Below is a small trained network, with its code and all its weights. Each question gives an input and a class and asks what happens when units are switched off, that is, made to give their printed mean instead of their output.

import numpy as np


def w(rows, s, z=0):
    codes = np.array(rows[::2]) - 128.0
    scale = np.full(codes.shape[1], s)
    scale[-1] = z or s
    return codes * scale


def norm(h):
    return h / np.sqrt((h * h).mean(-1, keepdims=True) + 1e-5)


def f(y):
    return y / 2 * (1 + np.tanh(0.7978845608 * (y + 0.044715 * y**3)))


def log_softmax(a):
    a = a - a.max(-1, keepdims=True)
    return a - np.log(np.exp(a).sum(-1, keepdims=True))


def net(x, mask):
    res = np.array(x, float).reshape(1, 7) / 4 @ E
    u = 0
    for l in range(3):
        y = f(norm(res) @ A[l][:, :-1].T + A[l][:, -1])
        res = res + np.where(mask[u : u + 15], y, B[l][:, -1]) @ B[l][:, :-1]
        u += 15
    return log_softmax(norm(res)[-1] @ U[:, :-1].T + U[:, -1])


A, B = {}, {}
E = w([
[153,200,92,93,6,146],'x0',
[171,126,38,234,141,208],'x1',
[126,131,132,130,128,132],'x2',
[98,71,93,49,130,217],'x3',
[127,131,119,125,132,121],'x4',
[129,127,118,124,131,119],'x5',
[49,85,118,164,88,113],'x6',
],0.014)
A[0] = w([
[141,76,102,64,131,178,31],'0.n0',
[120,79,134,141,233,123,54],'0.n1',
[170,149,115,96,150,139,67],'0.n2',
[208,209,136,58,228,153,49],'0.n3',
[121,141,159,84,89,114,67],'0.n4',
[118,159,133,124,149,137,121],'0.n5',
[228,201,140,75,198,171,65],'0.n6',
[196,141,170,183,121,75,42],'0.n7',
[6,75,96,176,69,97,28],'0.n8',
[185,144,158,173,124,74,41],'0.n9',
[81,132,105,137,142,122,97],'0.n10',
[141,83,86,3,176,212,55],'0.n11',
[164,157,123,109,42,150,5],'0.n12',
[122,129,177,71,148,100,61],'0.n13',
[159,160,152,163,138,79,72],'0.n14',
],0.013,0.011)
B[0] = w([
[61,149,125,168,100,162,147],'0.n0',
[159,115,170,119,193,138,223],'0.n1',
[118,102,119,150,93,137,125],'0.n2',
[111,7,155,182,59,71,233],'0.n3',
[183,121,127,95,168,137,160],'0.n4',
[131,119,109,124,132,109,125],'0.n5',
[106,16,88,173,58,75,242],'0.n6',
[73,168,133,173,123,122,171],'0.n7',
[128,22,174,197,47,116,219],'0.n8',
[45,147,111,164,114,123,156],'0.n9',
[137,130,168,147,118,140,121],'0.n10',
[26,135,101,121,120,156,253],'0.n11',
[160,162,113,108,111,136,153],'0.n12',
[148,125,142,76,147,102,181],'0.n13',
[66,157,124,144,130,117,166],'0.n14',
],0.015,0.0044)
A[1] = w([
[126,119,94,163,141,149,69],'1.n0',
[129,131,179,16,159,83,8],'1.n1',
[128,197,81,103,25,133,152],'1.n2',
[149,130,154,128,95,145,58],'1.n3',
[162,219,127,168,133,37,76],'1.n4',
[118,141,142,54,143,81,22],'1.n5',
[189,184,68,75,25,127,1],'1.n6',
[187,137,14,186,176,164,46],'1.n7',
[109,117,89,69,143,174,62],'1.n8',
[108,97,137,161,194,121,48],'1.n9',
[157,166,114,88,38,111,63],'1.n10',
[208,110,14,197,185,218,101],'1.n11',
[123,89,155,119,247,96,40],'1.n12',
[138,115,152,137,232,128,60],'1.n13',
[168,43,202,161,35,137,71],'1.n14',
],0.014,0.007)
B[1] = w([
[120,121,142,73,118,121,137],'1.n0',
[151,178,177,93,39,126,176],'1.n1',
[164,65,154,140,248,198,223],'1.n2',
[125,113,144,129,149,104,118],'1.n3',
[27,128,81,157,144,142,184],'1.n4',
[134,142,176,106,68,130,147],'1.n5',
[197,88,139,163,188,172,174],'1.n6',
[128,164,218,89,58,91,169],'1.n7',
[95,152,76,163,124,139,142],'1.n8',
[163,94,130,111,148,163,159],'1.n9',
[180,96,112,135,182,124,173],'1.n10',
[112,157,213,69,52,90,207],'1.n11',
[215,128,114,134,176,174,192],'1.n12',
[166,100,121,132,169,164,167],'1.n13',
[153,76,46,121,94,70,254],'1.n14',
],0.014,0.0087)
A[2] = w([
[145,113,167,95,232,132,48],'2.n0',
[141,169,144,189,184,63,174],'2.n1',
[119,35,160,99,149,59,84],'2.n2',
[132,99,229,108,49,143,127],'2.n3',
[191,134,114,142,214,133,31],'2.n4',
[90,179,88,179,182,26,151],'2.n5',
[138,110,119,125,97,120,48],'2.n6',
[158,189,217,28,32,54,1],'2.n7',
[105,165,98,97,36,87,112],'2.n8',
[200,136,92,121,194,170,19],'2.n9',
[193,205,96,162,145,56,79],'2.n10',
[160,58,140,140,50,111,123],'2.n11',
[122,105,160,156,73,163,123],'2.n12',
[123,151,157,187,137,61,97],'2.n13',
[10,197,81,169,177,140,154],'2.n14',
],0.013,0.0044)
B[2] = w([
[174,157,150,161,147,133,187],'2.n0',
[93,83,169,83,85,164,170],'2.n1',
[173,135,84,180,107,93,235],'2.n2',
[107,219,48,183,220,84,223],'2.n3',
[170,110,162,91,104,205,173],'2.n4',
[57,45,124,69,88,181,176],'2.n5',
[123,131,126,145,135,92,135],'2.n6',
[135,254,129,125,103,104,215],'2.n7',
[193,117,148,139,194,145,183],'2.n8',
[172,113,162,142,212,113,171],'2.n9',
[96,31,171,156,76,132,126],'2.n10',
[134,140,69,140,123,51,254],'2.n11',
[124,184,121,123,118,90,167],'2.n12',
[82,97,116,78,79,151,162],'2.n13',
[75,131,225,9,129,216,191],'2.n14',
],0.012,0.0088)
U = w([
[121,61,82,147,86,68,226],'0',
[188,113,159,129,202,178,2],'1',
[11,140,144,82,114,183,52],'2',
[123,250,143,108,115,88,186],'3',
],0.022,0.00079)

Each question gives the input, the list of numbers given to net, and the class t.
The units are the neurons (one row each of A and B). Each row of codes is followed by its name. A weight is (code - 128) times the scale printed after its matrix; where a second scale follows, it is the last column's (A, B and U).
mask holds one flag per neuron, layer by layer. A switched-off neuron (its flag False) gives its mean, the last column of its row in B, instead of its output. The means were averaged over made-up inputs and are rounded, as every weight is.
A unit's drop is (log p(t) with every unit on - log p(t) with that unit switched off) / (log p(t) with every unit on - log p(t) with every unit switched off).
The circuit of an input: a set's keep is (log p(t) with only the set's units on - log p(t) with every unit switched off) / (log p(t) with every unit on - log p(t) with every unit switched off). Starting from the 12 units with the biggest drops (on a tie, the unit counted first), units are removed one at a time, each time the one whose removal leaves the highest keep (on an exact tie, the one counted first), for as long as the keep stays at least 0.8.
circuit, biggest first: the units of the circuit, biggest drop first
most important unit: the unit with the biggest drop
top k neurons: the k neurons with the biggest drops, biggest first
k most important neurons of layer l: the k neurons of layer l with the biggest drops, biggest first
drop of u: that unit's drop, to one decimal
input [1,8,-5,4,-5,-4,6], class 3: most important unit : 1.n11
input [-4,5,2,1,-8,8,-3], class 3: 2 most important neurons of layer 1 : 1.n11, 1.n7
input [7,7,6,-6,-6,3,6], class 1: circuit, biggest first : 1.n2, 0.n6
input [3,-8,-7,7,-6,1,-5], class 3: top 3 neurons : 1.n1, 2.n7, 0.n13
input [7,3,1,-7,-3,1,-7], class 0: 3 most important neurons of layer 0 : 0.n6, 0.n3, 0.n11
input [-5,4,-2,-6,-8,-4,-6], class 0: top 2 neurons : 0.n6, 0.n3
input [5,1,3,6,0,-2,-2], class 2: top 2 neurons : 0.n11, 0.n0
input [8,-7,-3,-7,2,-7,-8], class 0: circuit, biggest first : 0.n6, 2.n10
input [6,-6,-1,-3,-7,0,1], class 1: top 4 neurons : 1.n2, 1.n6, 1.n10, 0.n1
input [6,-6,3,-6,1,6,-5], class 1: top 3 neurons : 1.n2, 1.n6, 1.n10
input [-6,6,-6,8,8,7,-8], class 0: top 2 neurons : 0.n3, 0.n6
input [8,-7,0,-6,-4,-8,-7], class 1: 2 most important neurons of layer 1 : 1.n2, 1.n6
input [-2,-8,-1,-6,-4,5,1], class 3: drop of 1.n1 : 0.9
input [6,6,-8,0,1,-5,-7], class 0: circuit, biggest first : 0.n6
input [2,-4,-6,5,2,-2,-2], class 2: drop of 0.n11 : 3.2
input [7,-7,5,-8,2,-7,5], class 2: drop of 1.n4 : 1.3
input [-1,3,-2,5,1,-3,-7], class 0: 2 most important neurons of layer 0 : 0.n3, 0.n6
input [-4,1,-1,6,7,-1,0], class 2: drop of 0.n11 : 1.6
input [-7,5,5,-8,-4,-2,4], class 2: top 2 neurons : 1.n2, 0.n7
input [5,4,-6,2,0,6,-2], class 1: circuit, biggest first : 1.n2
